hm_gf: [-297  -27 -304   28  -24   96 -292  126  -91 -327  204 -164  331 -208
 -120  160   47  373  211 -287  221  -79  167  -83   88  -30  471  238
  253   11]
zp_nh: [  24   93   64   27 -125 -157    0  -39  -64    8  120   69  -97   64
   84   -4  -42  111  -66   -1   21   26  -97   98  -30   98   46 -143
  -37  -76]
zp_nh: [-155   12   16  -19   96    5    9   29  -26   -9   21  176  203  -20
  -22  -30    5   -5   43 -158   34   -4  133 -174   44 -219  -29  -48
  167  -94]
zp_nh: [   0  -22 -155   55  237   56 -204 -244   60 -422  -68   33   69 -306
 -452 -213 -201 -334  -83   92 -344  100 -536   91   59   34 -161  159
 -114  -31]
hm_gf: [  82  -26   30    4   19  -18   25  -34   41  -29  -38   -1  -57  -28
   -9  -40  -42  -73  -28   66 -111   51  -68    9  -28   52 -101  -14
  -97   -5]
lb_hc: [-154  130  201   13 -257 -125   37  -66  -43   84   91   20   53  -48
  107  202   93  177  -63 -177  145  -61  203   50   61  -57  183 -138
   13 -136]
mq_zh: [  35  -40   26  -27  -34   49  -28   12 -190 -119 -143   47   46 -156
 -171   78 -114 -166   41  117 -180  -69   83   -9   59 -126 -114  128
 -173  101]
mq_zh: [-108   15 -256   82   95  -82 -200   -8  -15 -246  183  -30   55  -48
 -130  -75   30   63   30 -160   83    9 -355   76  -45  198  233   -3
  141  -38]
hm_gf: [  49  149   82 -171  -31  -69   -9  233  -25   -9  215  321   79  471
  153 -141  -68  332   76  193  196  213  101   -6   74 -246   97 -121
  355 -172]
lb_hc: [ -30   22  -89   52  115  -22   56   62   56  251    5  -84   55   39
  185  -29   82   84    1 -244   50  -24  187 -253 -117  -46  -43  -51
  117   -4]
tn_cc: [-272  116 -136   80   44  -70 -107  -12  125  -24  284  -59  211    3
  137  -37   62  450  -12 -365  266   72   59 -132  -21  -25  292 -111
  373 -236]
zp_nh: [ 330  -46 -107  -53  -56   56 -240  -49 -340 -350 -324  -64 -111 -338
 -550   94 -178 -639   42  363 -577 -111 -298  204   67   34 -192  438
 -576  379]
mq_zh: [ 180 -207 -147   73  -99   82  -25  -29   54  277  -58 -407 -291 -115
  155  113  383 -179  -33 -135   29 -117   83  105 -252  297  145   87
 -226  299]
tn_cc: [-29 -74 -30 -25 208 101 147  99 216 156 -65 -14   3 223  88 -83 110 -53
  62   5 180 -11 -43 -78  -2  54 -52 -38 194  11]
mq_zh: [-127  100  -45    3 -106  -52  -35   80   34   43  226  -38    4  222
  154   45   90  369   27  -78  357   -8   -9  109   28   97  328  -88
  261  -84]
lb_hc: [  62   44  271  -38   13   -2  265   -7 -139  162 -217  240 -101  189
  -11  -46 -184 -164 -121  344  -42  -16   22   58   52 -229 -354 -181
  -49  -50]
zp_nh: [ -25 -191 -128  -37  298  204  105  133  144  110  -40   70   78  112
  116 -178  -22  -16  164  -31   50   -5  138 -274  -16  -50 -191   72
  164   88]
zp_nh: [ -35   55  -45   73   78  -83   33    2  -74   85  -77  -31   23  -27
  -32   17   23  -99  -60 -110  -17  -65  -52  -73  -73  -20  -55  -78
   16  -13]
lb_hc: [-115 -152  -73   77  -17   75  -12  -26   17  -50  -41 -201   61 -273
    1  146   96   13   55 -194   18 -105  158  -71  -43   98   90   72
  -84   65]
mq_zh: [-414  -77  -36  -63 -174   87  -92  136  204  -51  477   31  280   85
  344  133  270  693  256 -446  594   -3  451  -96  122   25  614  -31
  477 -164]
hm_gf: [-243    1   18   99   29   -2  113  -87  130  196  135  -21   68  -34
  247  -11   24  277  -30 -314  210  -64  169 -163  -19   39   30 -159
  163 -130]
tn_cc: [  84 -112   53  -63   33  176  101   53 -186   55 -246   88  -60    8
 -129   24 -119 -273   56  282 -106 -140   96   22   77 -146 -246  143
 -160  216]
lb_hc: [ 111   62  263   -2  182  -47  279 -119  -98  184 -247  362  -83  104
  -36 -238 -310 -314 -203  286 -284   69  -75 -102   -8 -309 -633 -238
 -102 -116]
tn_cc: [-290    4  -87  142  135    7  -26 -239  212  -10  120  -58  124 -241
   -3  -65   19   56  -54 -401   65  -70 -150 -110   24  144   40  -47
   92 -124]
hm_gf: [-454   15  -12  158  191   11   66 -208  116  -55  189  147  241 -142
   60 -165 -141  324 -113 -320  213   29  -16 -168   32 -135  -21 -264
  359 -348]
tn_cc: [ -12  -33   10  -45  104  101  145   98  141  278   31   40  -59  326
  213 -110  110  102   15   41  265   15   87  -35  -25  -45   -8  -95
  253   -1]
lb_hc: [  81  -18   10   16  303  107  222  -41  202  285 -175   28 -108  207
   69 -240  -88 -184  -83  135  -32   17 -152 -113  -33  -11 -379  -62
   65   18]
hm_gf: [-310 -142 -116   71  -46   30  -95   18   57 -172  249  -73  190 -179
  107   96  165  350  104 -356  286  -13  192  -63  -29   68  366  -64
  228 -120]
zp_nh: [ -23  147  334   -4  -44 -180  260  -84  -72  165   49  400 -136  330
  144 -165 -159   66 -224  230  113  111 -127  137    5 -167 -231 -462
  132 -287]
tn_cc: [ 249 -120  -72    7   65   94   68   60    1  175 -255 -233 -161  -61
    7   44   40 -278   30  104 -211  -83   71  -75 -111  108 -209  175
 -278  270]
lb_hc: [-126  -70  -96  131  228  106  214  -45  351  497  -50 -299  -24   41
  332  -46  225   86  -54 -373  223  -98  174 -280 -153  130  -68  -92
  176    8]
zp_nh: [-186 -127  -20  -67   65  150  -28   69 -204 -109   36  308  184  -29
  -97  -45  -61  -36  139  -10   79  -84  189  -85  109 -285  -22   48
  149   40]
zp_nh: [-327  135 -271  107 -177 -145 -338   -8  -21 -287  431 -184  199 -159
    1  163  123  518   91 -466  321  -61  -98   80   37  254  662   42
  244 -119]
mq_zh: [ -15  -12 -154   16   20   11 -204  -39  -88 -328  -27  -53   88 -249
 -304   53  -80 -164   84  -17 -181  -63 -223   56   81  104   73  229
 -150  101]
lb_hc: [ 207   70 -267  156  306 -124  -29 -108  255  264  -86 -319 -189   21
   24 -210  187 -298 -191 -212 -164   65 -447  -88 -299  291 -131  -55
  -33   51]
mq_zh: [ -13  -37 -116  134   54   71  -95 -349  218   47   16 -255 -162 -263
  -86  -98   91 -180 -183 -153  -97  -32 -339  146  -66  265    4   73
 -155   59]
mq_zh: [-458  -28 -153  -36  192   70 -169   32  246 -225  491  299  456   34
  145 -224   46  536  183 -477  353  176  167 -293  111 -199  318  -82
  640 -336]
lb_hc: [-210  307   62   99  298 -175  131 -129   35   19  -41  265  184  111
 -120 -220 -344   15 -175  -55  -42   34 -347 -171  102 -176 -317 -249
  242 -328]
zp_nh: [-108  156  110  -37  -32  -99   -5   -6  -69 -178   50  217   71  148
 -159   -7 -103   31  -40  144  109   31 -242  174  147  -78   74 -116
  146 -168]
tn_cc: [ -65   31 -129    5  -78  -28 -319  -53 -164 -645    9  -44  175 -349
 -485  126 -165  -72   73   99 -204   12 -314  202  158   64  214  250
 -148   -4]
hm_gf: [  40  -19  -21   82  116  -42  122  -11  -90  230 -188  -41  -78  -24
    2    0   60 -273  -86  -70  -73 -118  -23  -89 -133  -13 -200  -92
  -84   83]
zp_nh: [ 153  184  300   35   49 -160  317 -105  -29  201 -218  167 -287  357
  -25 -148 -186 -194 -330  477  -10   89 -406  269  -32  -50 -371 -388
  -19 -185]
tn_cc: [-107 -106 -334  152  145  -20  -88  135    0   78   21 -342  202 -299
  159  114  140  174  132 -542  -24  -95  347 -449 -225   82  109   94
   41   80]
hm_gf: [  50  125   53   24  -51  -88  -15  -94  129 -124  -38 -135 -120   72
 -155   37   20  -66 -125  179   39   51 -423  304   51  216  112  -41
  -36  -80]
tn_cc: [ -42  165  -72   85  -40 -156  -77  -20  -91  -88   57  -84    7   -8
  -67   42  -78  134  -80  -35   27   -5 -197   78  -20   85  115  -63
   34  -87]
hm_gf: [  50  -83  -88   99  -42  -48   52   85 -243  268 -193 -212  -61 -173
   65  211  205 -218   -6 -223  -59 -224  271 -142 -212    3  -28   -1
 -190  218]
mq_zh: [ 184  -61  192  -56  -27   12  186    8   10  125 -147   92 -167  106
   78  -31  -69 -161  -30  252 -123   28   44   32  -11   -2 -268  -65
 -184   48]
mq_zh: [-123  -42 -146   16 -115  -70 -219   87 -127 -212  172  -58  154 -161
  -47  147  206  124   96 -264  108   -9  113    5  -58    0  382   28
   97  -15]
tn_cc: [ 339   84  -96   39   35 -179   -2  190 -401   22 -416 -156 -134  -19
 -282  164  -24 -516  -51  241 -346 -126 -174   31 -168   -6 -208   75
 -339  249]
mq_zh: [  35  -88 -171   27  117  -35  -21  174   74   67  -23 -172   76  -25
   98   58  221  -34  115 -254   17  -10  131 -221 -158   93   89   27
   55   68]
lb_hc: [ 113   -7   20  -66 -296  -66  -59  164   40  205  119 -232  -73   83
  279  250  396  175   84 -192  177   -8  374   23 -112  103  380   31
  -19   98]
hm_gf: [  22  -54  104   28   -7   67  140 -140  -17  302  -46   72 -175   40
  126  -92   33 -126 -136   27   15  -59   62   37  -63  -67 -189 -116
  -59   52]
zp_nh: [-369    3  -37  107  -64  -40   23  -19  226  114  306 -154  133   28
  308   90  279  518  -16 -455  512   -2  187  -47  -57  106  438 -239
  405 -245]
hm_gf: [ -87   22   36   43  -85 -169   80  143  -41  118   29  -63   23  100
  144  185  269   72    7 -208  245  -61  111  -10 -114   66  227 -222
  129  -77]
lb_hc: [  60   -6  -57  -32 -203   14  -91   61   28  212  106 -208  -70   11
  193  159  286  105   66 -204  123  -76  262    9  -63  100  282  116
  -38  157]
mq_zh: [ 232 -144 -190  -40  -65    8 -192  117   12  -61  -24 -253  -84 -128
  -39  118  302 -227  131 -101 -138   -9   23   23 -145  214  200  229
 -208  259]
mq_zh: [-177   88  -53  -55  -64 -102  -93  246 -122 -148  209  129  251  155
   65   96   48  368  153 -142  268   38  199  -90   49 -148  325  -71
  337 -147]
tn_cc: [ 149   61  211 -126 -194  -48   10  -22   53  -18  127  174 -163  253
   76  -67   19   75  -65  282   57  176  -77  267   54  -19   67 -106
   10  -90]
tn_cc: [ 269  197   -7   24 -313 -279 -242 -108 -126  -78  184 -121 -254   -2
  -11   22   92   50 -205   70 -143  167 -261  331 -159  161  244  -75
 -192  -36]
zp_nh: [ 65 -66  70 -59 -55  37  74 100  31 113 -80 -43  -7  28  93 110 120 -61
  84 -14   6 -42 225 -70  -5  -8  -4  48 -69  87]
lb_hc: [  40  117  -26 -110    7  -17    4  197  149  179  198   59    8  439
  249  -93  105  314   80    9  282  116   84  -37   15  -31  183  -49
  335  -65]
hm_gf: [ -88  -96 -248   37  239   33  -59  147   14  -82   70    5  156    6
   21 -106    5   90  134 -176   61   18   14 -228  -82    2   30   20
  210    0]
lb_hc: [-154  133   85    8   58  -88   40  -71  198  -46  149  124  104  117
   56 -101  -55  204  -55  -83  134  116 -141  -16   82   -3   43 -169
  229 -266]
hm_gf: [ 362 -121 -240   -4   62   55 -137   90  -98  -74 -198 -263 -253   -5
 -212  -14  103 -394    8  277 -216   -7 -304  198 -164  214  -16  225
 -258  326]
tn_cc: [ -73 -170 -100  -14   -4  130  -64   57   24  -16  102  -46  105 -140
  125   20   73  159  140 -187   40   -9  329 -172  -30  -40   93  111
   40   68]
[  62    1   12   87  219   -9  222  -35  132  241 -205  -92  -94   57
   74  -91  -76 -155  -91   19  -84  -37 -109 -144  -88   90 -329  -99
  -56    4]  mq_zh
[ 263  199  333 -163 -260 -139  -11  -18 -296 -227 -100  345 -126  152
 -245    6 -300 -169 -111  599 -277  140 -168  331  170 -239 -182  -31
 -243  -64]  mq_zh
[ 237 -178 -244   54   81  115 -112   32 -208   -3 -277 -269  -60 -379
 -162   77  -50 -377   87  -19 -441 -154  126 -184 -141   54 -230  356
 -436  392]  hm_gf
[-177  230  135  -86 -210  -71 -106  -37   59 -276  372  225   65  285
   12  -60 -174  554  -27  200  332  180 -193  315  246  -31  344 -120
  333 -313]  zp_nh
[  22   43   24   -7 -148   12 -102 -114   40 -104  161  -36  -73  -23
   30  -42  -80  230  -68   96   10  109  -48  164   36   42  116   23
  -17  -65]  zp_nh
[-259  -23   90   -6 -158   67 -128 -162  -28 -313  159   99  164 -227
 -144   66  -34  185  -24  -38  103   40   49  158  156 -137  226    2
   87 -167]  hm_gf
[ 134   43  -69    6 -123  -18 -182  -51   -6 -144   10 -220   -4 -216
  -72   74  -36   65  -22    6 -217   83   45   20  -27   37   83  187
 -190   44]  tn_cc
[  41 -118   61   79 -132   17   45 -188  139   54  -44 -241 -230 -165
   26  103  180 -143 -106  -21   11  -64 -142  231  -71  318   75  -29
 -239   75]  hm_gf
[-295    7  -64   40  146   64   79   83   75   89   74   21  185  143
   87  -12   89  236   30 -180  374  -48   97 -108   27 -117  149 -129
  414 -140]  zp_nh
[  41  167  254  -93 -164  -81   74  -56  -15  -53  131  287 -131  317
   32 -101 -206  180  -95  365  105  123 -201  288  159  -37  -22 -169
   67 -172]  mq_zh
[  44 -238 -158  -93  -90  160 -190   57  271  -98  361  -95  -79   90
  226  -96  305  285  157  -87  245  173   83  123  -69  219  412  100
  167   59]  tn_cc
[ -47 -137  -90   44  106   93   26   -4  161  122  -18 -160   56 -133
  123    2  155   -1   42 -243   13  -15  198 -201  -98   31   -4   40
   26   41]  zp_nh
[ -59  206   95  -38  119 -108   97   45  223   54   87  132  116  277
  112 -126 -103  222  -22  -11  105  147  -86 -120   85  -58  -52 -150
  268 -258]  mq_zh
[-138 -139 -300  114  101   41  -42   39  331  313  366 -278  -37   90
  491 -115  365  444   60 -545  397   29  170 -200 -256  298  339 -107
  339  -13]  tn_cc
[ 103   30  -69   52  156  -68   58   13 -132   96  -91   95  -81   61
  -21 -142 -154 -165  -50   65 -156  -29 -153  -90  -91   -6 -273  -63
  -67   54]  zp_nh
[ -54   91  153  -97 -214 -112  -89   39 -107 -197  210  249   80  102
    4   31   -2  216    7   71  106  138   71  142   86 -164  214 -120
  131 -185]  mq_zh
[  96   57  162  -64  -93  -84  170  166  -62  244 -111   39  -48  201
  157  135   86  -40   36   45   55  -62  227  -64  -16  -58  -57  -88
  -35   37]  zp_nh
[ -31   67   91   18  -61  -84  133   44   28  263   17  -13  -43  138
  211   70  104   91  -26 -124  149  -62  140  -60  -42   28   23 -145
   57  -35]  hm_gf
